Below is a small trained network, with its code and all its weights. Each question gives an input and a target symbol and asks what happens when units are switched off, that is, made to give their printed mean instead of their output.

import numpy as np


def w(rows, s, z=0):
    codes = np.array(rows[::2]) - 128.0
    scale = np.full(codes.shape[1], s)
    scale[-1] = z or s
    return codes * scale


def norm(h):
    return h / np.sqrt((h * h).mean(-1, keepdims=True) + 1e-5)


def f(y):
    return y / 2 * (1 + np.tanh(0.7978845608 * (y + 0.044715 * y**3)))


def softmax(a):
    e = np.exp(a - a.max(-1, keepdims=True))
    return e / e.sum(-1, keepdims=True)


def log_softmax(a):
    a = a - a.max(-1, keepdims=True)
    return a - np.log(np.exp(a).sum(-1, keepdims=True))


def net(x, mask):
    ids = ['ΣΩαβδημτ'.index(c) for c in x.split()]
    T = len(ids)
    res = E[ids] + P[:T]
    r = norm(res)
    for j in range(2):
        rows = slice(2 * j, 2 * j + 2)
        q, k, v = (r @ M[0][rows].T for M in (Q, K, V))
        z = softmax(np.where(np.tri(T) > 0, q @ k.T / 2**0.5, -1e9)) @ v
        o = O[0][rows]
        res = res + np.where(mask[j], z, o[:, -1]) @ o[:, :-1]
    y = f(norm(res) @ A[0][:, :-1].T + A[0][:, -1])
    res = res + np.where(mask[2:10], y, B[0][:, -1]) @ B[0][:, :-1]
    return log_softmax(norm(res)[-1] @ U[:, :-1].T + U[:, -1])


Q, K, V, O, A, B = {}, {}, {}, {}, {}, {}
E = w([
[239,116,140,172,57,125,59],'Σ',
[140,96,8,222,183,150,210],'Ω',
[235,152,142,122,98,85,132],'α',
[125,173,142,163,79,146,202],'β',
[67,157,107,205,195,91,24],'δ',
[92,163,143,56,9,121,71],'η',
[185,136,92,66,148,92,104],'μ',
[169,83,106,116,64,93,155],'τ',
],0.015)
P = w([
[97,225,147,171,149,22,116],'0',
[73,60,159,138,112,51,192],'1',
[102,148,141,133,138,74,128],'2',
[86,204,112,138,175,254,151],'3',
[166,131,143,98,121,147,155],'4',
[73,116,46,166,111,106,141],'5',
],0.0096)
Q[0] = w([
[144,52,210,58,126,63,85],'H0',
[110,110,202,61,156,254,105],'H0',
[135,98,155,160,155,106,199],'H1',
[108,92,97,194,67,29,124],'H1',
],0.0081)
K[0] = w([
[157,211,62,113,99,45,82],'H0',
[152,57,255,149,139,33,126],'H0',
[139,148,213,97,171,131,50],'H1',
[200,238,64,128,110,204,161],'H1',
],0.0057)
V[0] = w([
[146,58,47,191,216,106,169],'H0',
[2,113,186,200,80,175,124],'H0',
[47,45,25,28,150,73,48],'H1',
[92,194,162,11,216,106,242],'H1',
],0.0082)
O[0] = w([
[247,158,146,189,159,146,199,134],'H0',
[164,225,146,99,36,57,146,82],'H0',
[197,98,33,90,109,93,78,31],'H1',
[107,149,95,2,200,101,200,3],'H1',
],0.012,0.0061)
A[0] = w([
[56,60,53,120,135,210,61,143],'N0',
[135,108,50,39,210,97,136,132],'N1',
[169,197,123,9,105,134,200,85],'N2',
[50,150,106,196,185,62,148,253],'N3',
[122,253,189,139,73,225,125,172],'N4',
[198,61,62,46,195,147,76,156],'N5',
[175,254,24,106,101,43,205,166],'N6',
[10,102,106,35,43,136,13,153],'N7',
],0.0076,0.0044)
B[0] = w([
[122,103,133,183,125,252,95,183],'N0',
[110,176,101,162,167,236,57,146],'N1',
[143,89,78,111,192,141,176,126],'N2',
[196,89,112,53,101,148,168,240],'N3',
[62,55,109,134,110,49,208,254],'N4',
[117,150,44,197,139,129,50,160],'N5',
[138,164,122,39,179,144,83,161],'N6',
[240,175,183,66,56,255,203,184],'N7',
],0.0097,0.0064)
U = w([
[76,157,188,236,105,110,106,164],'Σ',
[188,219,149,197,190,112,199,4],'Ω',
[93,103,218,108,233,118,135,82],'α',
[17,182,120,115,143,58,183,177],'β',
[135,172,89,140,113,2,92,204],'δ',
[118,198,114,87,59,152,129,65],'η',
[110,107,79,115,200,137,75,158],'μ',
[138,22,66,114,112,59,140,69],'τ',
],0.0072,0.0035)

Each question gives the input, a string of symbols that net reads in full, and the target symbol t.
The units are the heads (2 rows each of Q, K, V and O) and the neurons (one row each of A and B). Each row of codes is followed by its name. A weight is (code - 128) times the scale printed after its matrix; where a second scale follows, it is the last column's (O, A, B and U).
mask holds one flag per unit, heads first, then neurons. A switched-off unit (its flag False) gives its mean, the last column of its rows in O or B, instead of its output. The means were averaged over made-up inputs and are rounded, as every weight is.
A unit's drop is (log p(t) with every unit on - log p(t) with that unit switched off) / (log p(t) with every unit on - log p(t) with every unit switched off).
The circuit of an input: a set's keep is (log p(t) with only the set's units on - log p(t) with every unit switched off) / (log p(t) with every unit on - log p(t) with every unit switched off). Starting from all 10 units, units are removed one at a time, each time the one whose removal leaves the highest keep (on an exact tie, the one counted first), for as long as the keep stays at least 0.8.
circuit, biggest first: the units of the circuit, biggest drop first
top k neurons: the k neurons with the biggest drops, biggest first
heads that matter: for each layer, one digit per head in row order, 1 if its drop is at least 0.15 and else 0, layers parted by /
drop when u is switched off: that unit's drop, to one decimal
input α α Σ δ μ μ, target μ: heads that matter -> 01
input Ω τ β, target β: circuit, biggest first -> (H1)
input Ω β δ α, target β: heads that matter -> 00
input μ Ω τ, target μ: heads that matter -> 01
input μ η μ η η Σ, target η: circuit, biggest first -> (H0 N7)
input μ α Σ α τ δ, target α: heads that matter -> 01
input β Σ δ, target β: circuit, biggest first -> (H1 H0 N4)
input δ τ τ, target δ: heads that matter -> 11
input τ η β Σ, target η: heads that matter -> 11
input δ Σ β β Ω α, target β: heads that matter -> 01
input Ω Σ δ, target Ω: heads that matter -> 10
input μ μ τ δ δ Σ, target δ: circuit, biggest first -> (H0 H1 N0)
input Ω μ τ, target Ω: heads that matter -> 10
input μ Σ δ μ, target Σ: circuit, biggest first -> (H1 N3)
input τ τ β δ, target β: circuit, biggest first -> (H0 H1 N4)
input μ τ δ δ δ δ, target δ: heads that matter -> 10
input α μ τ δ, target μ: circuit, biggest first -> (H1)
input δ τ τ μ τ Σ, target μ: circuit, biggest first -> (H1 H0)
input δ δ Ω τ τ, target Ω: heads that matter -> 11
input Σ η τ μ δ α, target μ: heads that matter -> 01
input Σ β δ τ, target β: heads that matter -> 10
input α α τ, target α: heads that matter -> 11
input η δ τ, target η: heads that matter -> 10
input α β τ Σ, target β: circuit, biggest first -> (N4 H1 H0)
input Σ δ β, target β: circuit, biggest first -> (N4 H0)
input Σ δ β η α δ, target η: top neuron -> (N7)
input Σ Σ Σ δ μ τ, target δ: top neuron -> (N7)
input α η δ, target η: drop when H1 is switched off -> 0.1
input Σ δ δ α, target δ: drop when N3 is switched off -> 0.1
